Below is a small trained network, with its code and all its weights. Each question gives an input and a class and asks what happens when units are switched off, that is, made to give their printed mean instead of their output.

import numpy as np


def w(rows, s, z=0):
    codes = np.array(rows[::2]) - 128.0
    scale = np.full(codes.shape[1], s)
    scale[-1] = z or s
    return codes * scale


def norm(h):
    return h / np.sqrt((h * h).mean(-1, keepdims=True) + 1e-5)


def f(y):
    return y / 2 * (1 + np.tanh(0.7978845608 * (y + 0.044715 * y**3)))


def log_softmax(a):
    a = a - a.max(-1, keepdims=True)
    return a - np.log(np.exp(a).sum(-1, keepdims=True))


def net(x, mask):
    res = np.array(x, float).reshape(1, 3) / 4 @ E
    u = 0
    for l in range(4):
        y = f(norm(res) @ A[l][:, :-1].T + A[l][:, -1])
        res = res + np.where(mask[u : u + 5], y, B[l][:, -1]) @ B[l][:, :-1]
        u += 5
    return log_softmax(norm(res)[-1] @ U[:, :-1].T + U[:, -1])


A, B = {}, {}
E = w([
[137,122,159,136,162,65],'x0',
[78,127,88,120,11,69],'x1',
[88,76,124,75,144,124],'x2',
],0.011)
A[0] = w([
[126,122,101,153,93,200,63],'0.n1',
[139,77,181,149,134,33,59],'0.n2',
[211,137,188,126,140,1,37],'0.n3',
[150,233,89,219,143,97,2],'0.n4',
[79,38,116,23,170,114,45],'0.n5',
],0.0094,0.0028)
B[0] = w([
[32,182,116,151,164,213,174],'0.n1',
[65,180,143,235,94,210,204],'0.n2',
[67,145,105,150,139,254,236],'0.n3',
[134,138,30,46,131,8,211],'0.n4',
[164,238,74,42,156,72,253],'0.n5',
],0.0086,0.0044)
A[1] = w([
[204,90,131,110,141,158,79],'1.n1',
[134,105,113,147,90,74,183],'1.n2',
[46,126,104,87,119,181,132],'1.n3',
[198,7,141,122,134,163,2],'1.n4',
[196,157,54,226,112,142,51],'1.n5',
],0.011,0.0026)
B[1] = w([
[254,149,160,106,89,79,146],'1.n1',
[173,80,161,140,177,121,175],'1.n2',
[81,110,128,211,234,125,254],'1.n3',
[96,65,178,215,175,38,133],'1.n4',
[59,106,124,74,197,80,190],'1.n5',
],0.0094,0.0054)
A[2] = w([
[211,118,113,105,146,148,173],'2.n1',
[114,7,114,165,177,98,255],'2.n2',
[47,141,136,130,118,155,140],'2.n3',
[91,94,121,154,66,106,71],'2.n4',
[104,92,101,132,63,115,204],'2.n5',
],0.013,0.0022)
B[2] = w([
[80,1,141,130,58,22,193],'2.n1',
[101,167,227,163,6,98,216],'2.n2',
[206,138,137,159,186,156,255],'2.n3',
[202,1,93,152,171,158,192],'2.n4',
[160,52,111,96,205,56,194],'2.n5',
],0.0094,0.0057)
A[3] = w([
[139,110,121,123,130,148,5],'3.n1',
[175,119,170,97,164,138,143],'3.n2',
[151,239,63,100,128,131,104],'3.n3',
[160,120,104,80,6,95,159],'3.n4',
[162,207,83,91,119,31,166],'3.n5',
],0.012,0.0025)
B[3] = w([
[170,121,90,95,147,127,110],'3.n1',
[108,99,92,207,133,84,158],'3.n2',
[138,76,171,125,80,105,228],'3.n3',
[122,160,249,176,133,187,170],'3.n4',
[68,188,84,95,113,109,253],'3.n5',
],0.014,0.0062)
U = w([
[48,217,33,54,179,34,159],'0',
[168,32,175,221,98,42,181],'1',
[101,170,87,228,233,221,192],'2',
[51,243,212,159,71,148,193],'3',
[225,179,146,78,105,223,2],'4',
[228,165,122,63,17,245,13],'5',
[213,180,133,101,5,241,8],'6',
],0.011,0.0044)

Each question gives the input, the list of numbers given to net, and the class t.
The units are the neurons (one row each of A and B). Each row of codes is followed by its name. A weight is (code - 128) times the scale printed after its matrix; where a second scale follows, it is the last column's (A, B and U).
mask holds one flag per neuron, layer by layer. A switched-off neuron (its flag False) gives its mean, the last column of its row in B, instead of its output. The means were averaged over made-up inputs and are rounded, as every weight is.
A unit's drop is (log p(t) with every unit on - log p(t) with that unit switched off) / (log p(t) with every unit on - log p(t) with every unit switched off).
The circuit of an input: a set's keep is (log p(t) with only the set's units on - log p(t) with every unit switched off) / (log p(t) with every unit on - log p(t) with every unit switched off). Starting from the 12 units with the biggest drops (on a tie, the unit counted first), units are removed one at a time, each time the one whose removal leaves the highest keep (on an exact tie, the one counted first), for as long as the keep stays at least 0.8.
units of the circuit, in order: the units of the circuit, biggest drop first
most important unit: the unit with the biggest drop
k most important neurons: the k neurons with the biggest drops, biggest first
top k neurons in layer l: the k neurons of layer l with the biggest drops, biggest first
input [-6,8,-4], class 1: units of the circuit, in order	[2.n4; 2.n5]
input [-1,-8,8], class 0: units of the circuit, in order	[0.n5; 2.n3]
input [-5,-8,-4], class 1: most important unit	2.n1
input [8,-2,-6], class 2: top 3 neurons in layer 0	[0.n3; 0.n2; 0.n5]
input [-7,6,0], class 2: units of the circuit, in order	[2.n3; 1.n3]
input [7,-2,-5], class 2: top 2 neurons in layer 0	[0.n3; 0.n2]
input [6,0,5], class 2: units of the circuit, in order	[0.n2; 0.n3]
input [2,5,-5], class 0: 3 most important neurons	[0.n4; 2.n5; 1.n3]
input [-1,-3,-3], class 3: top 2 neurons in layer 2	[2.n1; 2.n5]
input [8,6,-3], class 2: top 2 neurons in layer 2	[2.n1; 2.n3]
input [7,5,-2], class 2: 2 most important neurons	[0.n3; 0.n2]
input [0,6,-6], class 0: top 2 neurons in layer 2	[2.n5; 2.n1]
input [8,-8,2], class 1: top 3 neurons in layer 1	[1.n3; 1.n1; 1.n5]
input [-4,2,-2], class 2: most important unit	0.n1
input [-2,-3,6], class 0: 2 most important neurons	[0.n5; 2.n2]
input [-1,2,-1], class 3: 3 most important neurons	[0.n5; 2.n2; 1.n2]
input [0,-3,3], class 3: 4 most important neurons	[1.n3; 3.n4; 2.n1; 1.n5]
input [7,-7,2], class 1: top 3 neurons in layer 3	[3.n5; 3.n2; 3.n4]
input [0,-1,2], class 3: 2 most important neurons	[1.n3; 3.n4]
input [5,4,4], class 2: 2 most important neurons	[0.n2; 0.n4]
input [5,2,-4], class 2: units of the circuit, in order	[0.n3]
input [-4,5,1], class 1: 3 most important neurons	[0.n3; 2.n2; 0.n2]
input [0,-1,-5], class 0: 2 most important neurons	[3.n5; 2.n2]
input [5,-8,-7], class 1: 2 most important neurons	[0.n5; 2.n1]
